Here is a tiny trained network, its code and every weight. The questions are about switching its units off for an input and a class, where a switched-off unit gives its printed mean instead of its output.

import numpy as np


def w(rows, s, z=0):
    codes = np.array(rows[::2]) - 128.0
    scale = np.full(codes.shape[1], s)
    scale[-1] = z or s
    return codes * scale


def f(y):
    return np.maximum(y, 0)


def log_softmax(a):
    a = a - a.max(-1, keepdims=True)
    return a - np.log(np.exp(a).sum(-1, keepdims=True))


def net(x, mask):
    res = np.array(x, float).reshape(1, 8) / 4 @ E
    y = f(res @ A[0][:, :-1].T + A[0][:, -1])
    res = res + np.where(mask, y, B[0][:, -1]) @ B[0][:, :-1]
    return log_softmax(res[-1] @ U[:, :-1].T + U[:, -1])


A, B = {}, {}
E = w([
[180,102,228,144,185],'x0',
[130,129,128,127,129],'x1',
[127,128,128,129,127],'x2',
[160,176,63,189,215],'x3',
[128,128,128,127,128],'x4',
[185,219,166,106,81],'x5',
[169,100,126,247,54],'x6',
[24,182,175,177,127],'x7',
],0.012)
A[0] = w([
[110,122,180,35,179,142],'N1',
[137,77,149,197,93,176],'N2',
[196,82,100,176,98,100],'N3',
[126,113,149,126,59,117],'N4',
[80,145,133,128,131,113],'N5',
[60,73,110,53,214,126],'N6',
[89,104,57,101,88,114],'N7',
[219,187,149,114,72,167],'N8',
[154,103,194,101,184,59],'N9',
[51,161,155,160,155,86],'N10',
[143,209,146,46,145,165],'N11',
[165,87,82,98,131,98],'N12',
[142,165,102,171,162,100],'N13',
[85,71,195,46,61,95],'N14',
[69,160,156,133,170,34],'N15',
[87,84,117,114,167,143],'N16',
[186,100,84,49,146,86],'N17',
[174,96,238,132,198,74],'N18',
[96,162,62,68,97,127],'N19',
[111,171,46,103,72,66],'N20',
[99,9,112,169,168,254],'N21',
[161,205,67,174,233,67],'N22',
[187,86,110,81,150,143],'N23',
],0.013,0.0053)
B[0] = w([
[172,93,83,186,115,234],'N1',
[196,134,71,215,131,209],'N2',
[128,142,148,174,92,204],'N3',
[181,111,83,99,128,173],'N4',
[100,40,129,136,92,162],'N5',
[176,197,61,203,54,249],'N6',
[98,135,100,133,215,196],'N7',
[60,205,126,81,133,216],'N8',
[103,111,129,168,206,190],'N9',
[94,93,232,126,72,189],'N10',
[160,227,75,185,43,220],'N11',
[2,101,230,138,86,179],'N12',
[168,99,133,63,110,179],'N13',
[201,60,120,40,137,232],'N14',
[109,101,185,174,119,174],'N15',
[122,170,118,86,103,186],'N16',
[96,73,188,164,67,203],'N17',
[99,140,110,131,248,229],'N18',
[129,88,114,173,217,207],'N19',
[89,110,141,161,250,199],'N20',
[80,248,85,35,96,246],'N21',
[206,21,138,26,87,233],'N22',
[57,131,182,173,110,196],'N23',
],0.0075,0.015)
U = w([
[198,140,109,202,87,110],'0',
[203,45,144,25,121,98],'1',
[118,118,153,142,255,96],'2',
[80,100,247,150,68,89],'3',
[149,151,148,128,109,252],'4',
[135,215,138,82,101,112],'5',
],0.013)

Each question gives the input, the list of numbers given to net, and the class t.
The units are the neurons (one row each of A and B). Each row of codes is followed by its name. A weight is (code - 128) times the scale printed after its matrix; where a second scale follows, it is the last column's (A, B and U).
mask holds one flag per neuron, in row order. A switched-off neuron (its flag False) gives its mean, the last column of its row in B, instead of its output. The means were averaged over made-up inputs and are rounded, as every weight is.
A unit's drop is (log p(t) with every unit on - log p(t) with that unit switched off) / (log p(t) with every unit on - log p(t) with every unit switched off).
The circuit of an input: a set's keep is (log p(t) with only the set's units on - log p(t) with every unit switched off) / (log p(t) with every unit on - log p(t) with every unit switched off). Starting from the 12 units with the biggest drops (on a tie, the unit counted first), units are removed one at a time, each time the one whose removal leaves the highest keep (on an exact tie, the one counted first), for as long as the keep stays at least 0.8.
circuit, biggest first: the units of the circuit, biggest drop first
unit that matters most: the unit with the biggest drop
k most important neurons: the k neurons with the biggest drops, biggest first
drop of u: that unit's drop, to one decimal
input [-4,-7,1,-1,-6,8,6,-2], class 5: unit that matters most -> N8
input [-5,-2,8,1,8,8,-8,-6], class 0: 2 most important neurons -> [N11 N21]
input [4,-6,-4,-3,5,-2,-8,4], class 0: circuit, biggest first -> [N6 N1]
input [7,5,-4,0,-3,3,-2,-8], class 3: 2 most important neurons -> [N17 N23]
input [5,-3,6,3,6,-6,4,0], class 4: 2 most important neurons -> [N21 N20]
input [7,2,-2,-6,1,0,2,-5], class 2: 3 most important neurons -> [N18 N22 N9]
input [-2,-2,-5,-8,-6,-4,4,8], class 1: 2 most important neurons -> [N14 N4]
input [-8,8,2,-1,6,-6,-3,-7], class 2: 3 most important neurons -> [N7 N19 N20]
input [-7,0,8,5,6,-2,-6,-6], class 2: 3 most important neurons -> [N20 N19 N7]
input [8,-7,-8,-4,5,-6,-3,6], class 2: 2 most important neurons -> [N18 N9]
input [3,4,3,3,3,3,1,3], class 1: circuit, biggest first -> [N6 N22 N23]
input [-3,1,-7,-2,-3,-8,-7,-2], class 5: 3 most important neurons -> [N21 N16 N2]
input [-2,-8,8,5,-2,-6,-1,1], class 5: 2 most important neurons -> [N21 N14]
input [-4,-4,-7,-3,-4,8,-8,-2], class 0: circuit, biggest first -> [N11 N1]
input [3,2,-7,-5,1,8,3,4], class 5: unit that matters most -> N8
input [5,-6,1,1,-1,1,4,2], class 2: 4 most important neurons -> [N6 N11 N18 N1]
input [-8,-1,5,0,-5,-4,0,-6], class 2: 2 most important neurons -> [N7 N20]
input [-1,2,-6,4,7,-6,-5,4], class 4: drop of N10 -> 0.2
input [-3,-1,-5,5,5,5,-8,-5], class 0: drop of N11 -> 0.7
input [6,0,8,7,-5,-8,2,5], class 5: unit that matters most -> N21
input [-8,-1,6,-7,8,-3,4,-5], class 2: drop of N20 -> 0.4
